Below are the code and all the weights of a small trained network. Each question names an input and a target symbol and asks about switching units off, where a switched-off unit gives its printed mean instead of its output.

import numpy as np


def w(rows, s, z=0):
    codes = np.array(rows[::2]) - 128.0
    scale = np.full(codes.shape[1], s)
    scale[-1] = z or s
    return codes * scale


def f(y):
    return y / 2 * (1 + np.tanh(0.7978845608 * (y + 0.044715 * y**3)))


def softmax(a):
    e = np.exp(a - a.max(-1, keepdims=True))
    return e / e.sum(-1, keepdims=True)


def log_softmax(a):
    a = a - a.max(-1, keepdims=True)
    return a - np.log(np.exp(a).sum(-1, keepdims=True))


def net(x, mask):
    ids = ['Σαγζθλμτφ'.index(c) for c in x.split()]
    T = len(ids)
    res = E[ids] + P[:T]
    r = res
    for j in range(2):
        rows = slice(3 * j, 3 * j + 3)
        q, k, v = (r @ M[0][rows].T for M in (Q, K, V))
        z = softmax(np.where(np.tri(T) > 0, q @ k.T / 3**0.5, -1e9)) @ v
        o = O[0][rows]
        res = res + np.where(mask[j], z, o[:, -1]) @ o[:, :-1]
    y = f(res @ A[0][:, :-1].T + A[0][:, -1])
    res = res + np.where(mask[2:6], y, B[0][:, -1]) @ B[0][:, :-1]
    return log_softmax(res[-1] @ U[:, :-1].T + U[:, -1])


Q, K, V, O, A, B = {}, {}, {}, {}, {}, {}
E = w([
[171,188,126,217,162],'Σ',
[201,100,239,184,190],'α',
[121,141,25,136,167],'γ',
[104,103,116,113,225],'ζ',
[110,148,142,22,186],'θ',
[187,88,131,245,139],'λ',
[202,65,132,122,175],'μ',
[109,214,185,159,222],'τ',
[182,150,74,31,137],'φ',
],0.012)
P = w([
[161,117,71,124,255],'0',
[113,171,111,94,133],'1',
[127,158,107,103,165],'2',
[140,147,112,130,106],'3',
[150,122,117,127,135],'4',
[139,136,112,111,138],'5',
[136,122,110,103,174],'6',
],0.01)
Q[0] = w([
[73,124,134,138,73],'h1',
[83,137,138,116,83],'h1',
[128,115,85,119,208],'h1',
[153,130,110,107,127],'h2',
[129,144,112,136,196],'h2',
[193,147,101,131,254],'h2',
],0.0097)
K[0] = w([
[123,121,146,57,106],'h1',
[104,176,153,92,119],'h1',
[201,77,138,169,202],'h1',
[102,117,75,148,130],'h2',
[136,114,87,88,185],'h2',
[127,99,59,121,248],'h2',
],0.012)
V[0] = w([
[180,8,160,206,174],'h1',
[192,73,151,125,125],'h1',
[143,193,141,225,83],'h1',
[114,153,176,103,142],'h2',
[124,107,109,8,131],'h2',
[155,89,186,96,104],'h2',
],0.011)
O[0] = w([
[149,141,136,187,82,254],'h1',
[179,158,116,137,47,160],'h1',
[66,254,93,141,167,78],'h1',
[157,154,162,97,156,92],'h2',
[163,69,128,32,112,151],'h2',
[215,179,139,79,95,27],'h2',
],0.0097,0.0083)
A[0] = w([
[128,133,193,129,146,253],'n1',
[152,131,1,99,104,150],'n2',
[95,145,115,140,137,173],'n3',
[106,85,117,154,126,110],'n4',
],0.0097,0.0016)
B[0] = w([
[137,115,185,167,171,163],'n1',
[42,132,254,106,77,254],'n2',
[92,172,103,113,154,158],'n3',
[139,119,100,198,102,229],'n4',
],0.0089,0.0042)
U = w([
[144,215,8,141,162,98],'Σ',
[179,141,238,161,95,119],'α',
[2,38,129,161,122,191],'γ',
[105,44,82,128,176,243],'ζ',
[162,108,146,17,177,94],'θ',
[166,174,87,196,78,5],'λ',
[232,71,39,104,78,159],'μ',
[113,194,128,102,238,211],'τ',
[125,100,204,21,125,1],'φ',
],0.0058,0.0021)

Each question gives the input, a string of symbols that net reads in full, and the target symbol t.
The units are the heads (3 rows each of Q, K, V and O) and the neurons (one row each of A and B). Each row of codes is followed by its name. A weight is (code - 128) times the scale printed after its matrix; where a second scale follows, it is the last column's (O, A, B and U).
mask holds one flag per unit, heads first, then neurons. A switched-off unit (its flag False) gives its mean, the last column of its rows in O or B, instead of its output. The means were averaged over made-up inputs and are rounded, as every weight is.
A unit's drop is (log p(t) with every unit on - log p(t) with that unit switched off) / (log p(t) with every unit on - log p(t) with every unit switched off).
The circuit of an input: a set's keep is (log p(t) with only the set's units on - log p(t) with every unit switched off) / (log p(t) with every unit on - log p(t) with every unit switched off). Starting from all 6 units, units are removed one at a time, each time the one whose removal leaves the highest keep (on an exact tie, the one counted first), for as long as the keep stays at least 0.8.
circuit, biggest first: the units of the circuit, biggest drop first
top k neurons: the k neurons with the biggest drops, biggest first
heads that matter: for each layer, one digit per head in row order, 1 if its drop is at least 0.15 and else 0, layers parted by /
drop when u is switched off: that unit's drop, to one decimal
input Σ γ γ τ, target τ: heads that matter -> 10
input α Σ φ, target α: heads that matter -> 11
input θ γ τ, target θ: circuit, biggest first -> (h2, h1)
input μ φ γ φ μ, target μ: circuit, biggest first -> (h1, n2)
input Σ λ λ ζ, target Σ: top 2 neurons -> (n2, n3)
input λ τ α, target λ: circuit, biggest first -> (h1, h2)
input τ γ α γ λ Σ Σ, target Σ: circuit, biggest first -> (h1, n2)
input μ γ θ μ θ μ, target μ: circuit, biggest first -> (h1, h2)
input α τ λ, target λ: heads that matter -> 11
input φ γ φ, target φ: heads that matter -> 01
input τ γ γ α τ τ, target τ: drop when h1 is switched off -> 0.6
input λ θ μ, target λ: drop when h2 is switched off -> 0.2
